Below are the code and all the weights of a small trained network. Each question names an input and a class and asks about switching units off, where a switched-off unit gives its printed mean instead of its output.

import numpy as np


def w(rows, s, z=0):
    codes = np.array(rows[::2]) - 128.0
    scale = np.full(codes.shape[1], s)
    scale[-1] = z or s
    return codes * scale


def f(y):
    return y / 2 * (1 + np.tanh(0.7978845608 * (y + 0.044715 * y**3)))


def log_softmax(a):
    a = a - a.max(-1, keepdims=True)
    return a - np.log(np.exp(a).sum(-1, keepdims=True))


def net(x, mask):
    res = np.array(x, float).reshape(1, 6) / 4 @ E
    y = f(res @ A[0][:, :-1].T + A[0][:, -1])
    res = res + np.where(mask, y, B[0][:, -1]) @ B[0][:, :-1]
    return log_softmax(res[-1] @ U[:, :-1].T + U[:, -1])


A, B = {}, {}
E = w([
[183,76,107,192],'x0',
[177,139,145,61],'x1',
[187,152,196,193],'x2',
[96,168,28,136],'x3',
[194,221,82,152],'x4',
[187,168,130,10],'x5',
],0.011)
A[0] = w([
[175,154,53,60,79],'neuron 1',
[122,156,217,61,138],'neuron 2',
[117,98,4,123,110],'neuron 3',
[138,95,134,52,128],'neuron 4',
[89,204,160,160,137],'neuron 5',
[211,136,151,167,107],'neuron 6',
[92,30,199,188,142],'neuron 7',
[98,116,152,55,245],'neuron 8',
[163,105,81,175,186],'neuron 9',
],0.013,0.012)
B[0] = w([
[76,87,129,201,190],'neuron 1',
[236,89,89,71,209],'neuron 2',
[58,143,44,160,205],'neuron 3',
[189,141,83,98,191],'neuron 4',
[134,188,55,125,156],'neuron 5',
[110,165,179,112,185],'neuron 6',
[45,3,183,230,237],'neuron 7',
[137,119,62,58,253],'neuron 8',
[42,191,115,199,207],'neuron 9',
],0.011,0.014)
U = w([
[120,253,150,142,148],'0',
[173,94,127,162,43],'1',
[111,34,188,145,145],'2',
[164,97,133,150,29],'3',
[194,76,134,108,247],'4',
[188,154,101,42,46],'5',
[71,101,73,149,186],'6',
],0.013)

Each question gives the input, the list of numbers given to net, and the class t.
The units are the neurons (one row each of A and B). Each row of codes is followed by its name. A weight is (code - 128) times the scale printed after its matrix; where a second scale follows, it is the last column's (A, B and U).
mask holds one flag per neuron, in row order. A switched-off neuron (its flag False) gives its mean, the last column of its row in B, instead of its output. The means were averaged over made-up inputs and are rounded, as every weight is.
A unit's drop is (log p(t) with every unit on - log p(t) with that unit switched off) / (log p(t) with every unit on - log p(t) with every unit switched off).
The circuit of an input: a set's keep is (log p(t) with only the set's units on - log p(t) with every unit switched off) / (log p(t) with every unit on - log p(t) with every unit switched off). Starting from all 9 units, units are removed one at a time, each time the one whose removal leaves the highest keep (on an exact tie, the one counted first), for as long as the keep stays at least 0.8.
units of the circuit, in order: the units of the circuit, biggest drop first
top k neurons: the k neurons with the biggest drops, biggest first
drop of u: that unit's drop, to one decimal
input [-2,-4,4,3,-4,8], class 5: units of the circuit, in order	[neuron 7]
input [3,-6,3,6,5,0], class 0: units of the circuit, in order	[neuron 7; neuron 8]
input [7,8,1,4,5,8], class 0: units of the circuit, in order	[neuron 6; neuron 2]
input [-3,-7,3,1,-6,5], class 4: units of the circuit, in order	[neuron 9; neuron 3; neuron 1]
input [6,-6,2,1,-1,-7], class 2: top 2 neurons	[neuron 7; neuron 8]
input [-4,-5,1,-4,-2,2], class 4: top 2 neurons	[neuron 2; neuron 9]
input [-5,8,2,-7,-8,0], class 4: top 2 neurons	[neuron 2; neuron 7]
input [-7,-5,-4,-6,-1,-5], class 2: top 3 neurons	[neuron 7; neuron 3; neuron 9]
input [-3,-8,4,7,8,6], class 0: top 2 neurons	[neuron 7; neuron 8]
input [-6,-5,3,-4,-8,4], class 4: top 2 neurons	[neuron 2; neuron 8]
input [2,-5,0,0,-7,5], class 2: top 2 neurons	[neuron 7; neuron 3]
input [-6,-8,4,-8,-7,5], class 4: top 2 neurons	[neuron 2; neuron 8]
input [5,8,0,-1,-2,-1], class 4: drop of neuron 1	0.4
input [-3,4,-5,-4,4,-3], class 5: drop of neuron 6	0.0
input [-1,4,7,4,-5,-3], class 2: drop of neuron 7	0.1
input [-5,-3,8,-3,-2,2], class 4: drop of neuron 9	0.1
